Below is a small trained network, with its code and all its weights. Each question gives an input and a class and asks what happens when units are switched off, that is, made to give their printed mean instead of their output.

import numpy as np


def w(rows, s, z=0):
    codes = np.array(rows[::2]) - 128.0
    scale = np.full(codes.shape[1], s)
    scale[-1] = z or s
    return codes * scale


def norm(h):
    return h / np.sqrt((h * h).mean(-1, keepdims=True) + 1e-5)


def f(y):
    return y / 2 * (1 + np.tanh(0.7978845608 * (y + 0.044715 * y**3)))


def log_softmax(a):
    a = a - a.max(-1, keepdims=True)
    return a - np.log(np.exp(a).sum(-1, keepdims=True))


def net(x, mask):
    res = np.array(x, float).reshape(1, 4) / 4 @ E
    u = 0
    for l in range(3):
        y = f(norm(res) @ A[l][:, :-1].T + A[l][:, -1])
        res = res + np.where(mask[u : u + 3], y, B[l][:, -1]) @ B[l][:, :-1]
        u += 3
    return log_softmax(norm(res)[-1] @ U[:, :-1].T + U[:, -1])


A, B = {}, {}
E = w([
[63,171,23,103,8],'x0',
[62,135,197,9,254],'x1',
[100,53,52,101,255],'x2',
[46,96,161,143,114],'x3',
],0.0061)
A[0] = w([
[141,203,187,183,113,92],'L0N0',
[193,254,43,158,114,94],'L0N1',
[201,157,170,101,247,2],'L0N2',
],0.0072,0.0018)
B[0] = w([
[117,110,237,8,173,193],'L0N0',
[254,132,55,169,78,247],'L0N1',
[191,143,216,125,221,253],'L0N2',
],0.0097,0.0028)
A[1] = w([
[110,154,180,39,112,254],'L1N0',
[138,56,168,254,116,134],'L1N1',
[48,125,79,181,77,200],'L1N2',
],0.0096,0.0027)
B[1] = w([
[111,97,136,233,96,255],'L1N0',
[34,210,77,64,250,195],'L1N1',
[65,193,51,133,163,199],'L1N2',
],0.011,0.0048)
A[2] = w([
[28,160,107,159,184,253],'L2N0',
[254,131,90,219,139,136],'L2N1',
[178,46,181,77,112,15],'L2N2',
],0.009,0.0025)
B[2] = w([
[169,221,99,120,95,254],'L2N0',
[147,75,227,196,84,207],'L2N1',
[108,174,250,113,172,136],'L2N2',
],0.011,0.0061)
U = w([
[99,213,5,69,170,140],'0',
[160,113,111,137,66,255],'1',
[146,92,170,78,219,5],'2',
],0.011,0.00098)

Each question gives the input, the list of numbers given to net, and the class t.
The units are the neurons (one row each of A and B). Each row of codes is followed by its name. A weight is (code - 128) times the scale printed after its matrix; where a second scale follows, it is the last column's (A, B and U).
mask holds one flag per neuron, layer by layer. A switched-off neuron (its flag False) gives its mean, the last column of its row in B, instead of its output. The means were averaged over made-up inputs and are rounded, as every weight is.
A unit's drop is (log p(t) with every unit on - log p(t) with that unit switched off) / (log p(t) with every unit on - log p(t) with every unit switched off).
The circuit of an input: a set's keep is (log p(t) with only the set's units on - log p(t) with every unit switched off) / (log p(t) with every unit on - log p(t) with every unit switched off). Starting from all 9 units, units are removed one at a time, each time the one whose removal leaves the highest keep (on an exact tie, the one counted first), for as long as the keep stays at least 0.8.
units of the circuit, in order: the units of the circuit, biggest drop first
unit that matters most: the unit with the biggest drop
top k neurons: the k neurons with the biggest drops, biggest first
k most important neurons of layer l: the k neurons of layer l with the biggest drops, biggest first
drop when u is switched off: that unit's drop, to one decimal
input [4,5,-5,-3], class 1: unit that matters most -> L1N0
input [8,6,-7,-8], class 1: top 2 neurons -> L1N1; L0N1
input [6,-8,-2,2], class 0: top 3 neurons -> L1N2; L1N0; L1N1
input [-7,-4,-8,6], class 2: units of the circuit, in order -> L0N0; L1N1
input [5,-1,1,-4], class 1: top 2 neurons -> L0N1; L2N1
input [-7,-4,-8,-6], class 2: 2 most important neurons of layer 2 -> L2N0; L2N2
input [1,5,3,-7], class 2: 2 most important neurons of layer 1 -> L1N1; L1N2
input [-5,-4,-1,-2], class 2: units of the circuit, in order -> L2N0; L1N0
input [6,-4,4,-6], class 1: top 4 neurons -> L0N1; L2N1; L1N1; L2N0
input [-8,-7,6,4], class 0: drop when L1N1 is switched off -> 1.7
input [2,-7,0,3], class 0: drop when L1N1 is switched off -> 0.3
input [-4,-7,2,1], class 0: drop when L1N1 is switched off -> 2.0
